Here is a tiny trained network, its code and every weight. The questions are about switching its units off for an input and a class, where a switched-off unit gives its printed mean instead of its output.

import numpy as np


def w(rows, s, z=0):
    codes = np.array(rows[::2]) - 128.0
    scale = np.full(codes.shape[1], s)
    scale[-1] = z or s
    return codes * scale


def f(y):
    return np.maximum(y, 0)


def log_softmax(a):
    a = a - a.max(-1, keepdims=True)
    return a - np.log(np.exp(a).sum(-1, keepdims=True))


def net(x, mask):
    res = np.array(x, float).reshape(1, 8) / 4 @ E
    y = f(res @ A[0][:, :-1].T + A[0][:, -1])
    res = res + np.where(mask, y, B[0][:, -1]) @ B[0][:, :-1]
    return log_softmax(res[-1] @ U[:, :-1].T + U[:, -1])


A, B = {}, {}
E = w([
[128,127,128,129,129],'x0',
[123,252,110,120,90],'x1',
[80,139,202,43,129],'x2',
[203,150,181,109,156],'x3',
[124,145,76,39,196],'x4',
[127,129,131,129,131],'x5',
[127,130,128,130,132],'x6',
[127,128,126,126,127],'x7',
],0.011)
A[0] = w([
[110,132,72,62,207,19],'N0',
[26,153,55,125,128,176],'N1',
[201,162,38,157,95,133],'N2',
[66,143,162,27,87,124],'N3',
[131,233,66,119,143,72],'N4',
[128,153,72,90,203,96],'N5',
[120,17,148,152,254,57],'N6',
[151,141,180,194,99,7],'N7',
[49,113,90,150,51,162],'N8',
[222,128,198,151,171,143],'N9',
[105,122,221,173,49,145],'N10',
[173,132,55,36,148,3],'N11',
[230,191,174,106,142,146],'N12',
[137,143,71,173,192,11],'N13',
[119,247,169,155,93,89],'N14',
[83,221,156,131,155,206],'N15',
[46,145,244,83,112,101],'N16',
[190,23,34,158,137,97],'N17',
],0.01,0.0043)
B[0] = w([
[199,118,62,106,35,188],'N0',
[106,57,110,84,151,224],'N1',
[83,211,158,191,173,225],'N2',
[137,226,138,173,187,221],'N3',
[117,132,234,91,80,205],'N4',
[179,92,148,207,107,190],'N5',
[69,168,229,136,65,245],'N6',
[165,133,100,107,70,179],'N7',
[124,97,92,44,158,233],'N8',
[49,112,40,61,127,211],'N9',
[200,103,89,140,116,247],'N10',
[197,102,104,128,64,180],'N11',
[44,76,47,44,155,211],'N12',
[122,195,135,159,101,163],'N13',
[133,81,198,74,100,230],'N14',
[103,63,157,137,136,219],'N15',
[114,202,56,254,103,234],'N16',
[96,164,147,147,133,254],'N17',
],0.008,0.0083)
U = w([
[140,145,123,129,129,250],'0',
[124,140,223,119,80,2],'1',
[246,119,85,145,68,57],'2',
[124,219,102,175,154,35],'3',
[143,129,118,126,152,223],'4',
[100,108,67,89,166,44],'5',
[156,132,140,130,149,205],'6',
[156,127,138,131,159,205],'7',
],0.013,0.0085)

Each question gives the input, the list of numbers given to net, and the class t.
The units are the neurons (one row each of A and B). Each row of codes is followed by its name. A weight is (code - 128) times the scale printed after its matrix; where a second scale follows, it is the last column's (A, B and U).
mask holds one flag per neuron, in row order. A switched-off neuron (its flag False) gives its mean, the last column of its row in B, instead of its output. The means were averaged over made-up inputs and are rounded, as every weight is.
A unit's drop is (log p(t) with every unit on - log p(t) with that unit switched off) / (log p(t) with every unit on - log p(t) with every unit switched off).
The circuit of an input: a set's keep is (log p(t) with only the set's units on - log p(t) with every unit switched off) / (log p(t) with every unit on - log p(t) with every unit switched off). Starting from the 12 units with the biggest drops (on a tie, the unit counted first), units are removed one at a time, each time the one whose removal leaves the highest keep (on an exact tie, the one counted first), for as long as the keep stays at least 0.8.
units of the circuit, in order: the units of the circuit, biggest drop first
top k neurons: the k neurons with the biggest drops, biggest first
drop of u: that unit's drop, to one decimal
input [-6,5,7,8,0,1,3,6], class 5: units of the circuit, in order => [N12]
input [-6,1,-8,-7,2,7,6,0], class 3: top 2 neurons => [N2, N13]
input [4,1,-4,5,-4,2,-4,5], class 5: units of the circuit, in order => [N9, N12]
input [-8,-3,-2,-4,8,7,-4,-2], class 2: top 2 neurons => [N0, N11]
input [-3,-5,8,-5,-7,7,1,7], class 3: top 2 neurons => [N16, N3]
input [-1,-6,2,-6,2,5,-6,4], class 1: top 3 neurons => [N6, N12, N9]
input [1,-1,6,-4,1,2,-2,6], class 3: top 4 neurons => [N16, N3, N14, N12]
input [2,-1,-7,0,4,0,2,5], class 3: units of the circuit, in order => [N2, N13]
input [3,8,-8,-6,-1,7,-1,7], class 1: units of the circuit, in order => [N4, N14]
input [8,-2,8,-5,-4,0,2,1], class 3: top 2 neurons => [N16, N3]
input [5,0,8,7,6,1,-4,7], class 3: top 2 neurons => [N3, N16]
input [-3,4,-5,-2,7,5,5,-5], class 2: top 4 neurons => [N0, N11, N5, N6]
input [7,-4,8,-5,8,-6,1,0], class 2: top 2 neurons => [N0, N11]
input [-4,3,0,-4,-8,-6,-6,-7], class 2: units of the circuit, in order => [N10]
input [4,-1,-7,0,-2,-3,5,5], class 3: units of the circuit, in order => [N2, N17]
input [3,6,0,7,4,6,2,2], class 5: top 2 neurons => [N12, N6]
input [7,8,4,3,6,0,1,8], class 1: top 2 neurons => [N4, N14]
input [-6,-3,2,5,6,-4,-5,-1], class 2: top 4 neurons => [N0, N11, N5, N2]
input [5,8,-3,7,-5,6,8,-8], class 1: top 2 neurons => [N14, N4]
input [-3,7,1,0,8,-5,-5,0], class 2: units of the circuit, in order => [N0]
input [-5,7,2,8,1,3,1,7], class 5: drop of N12 => 1.6
input [8,-8,-8,-7,7,7,-4,-6], class 1: drop of N17 => 0.1
input [0,-8,2,6,0,-1,-2,5], class 1: drop of N2 => 0.0
input [-5,8,2,-2,3,4,8,4], class 1: drop of N4 => 0.6
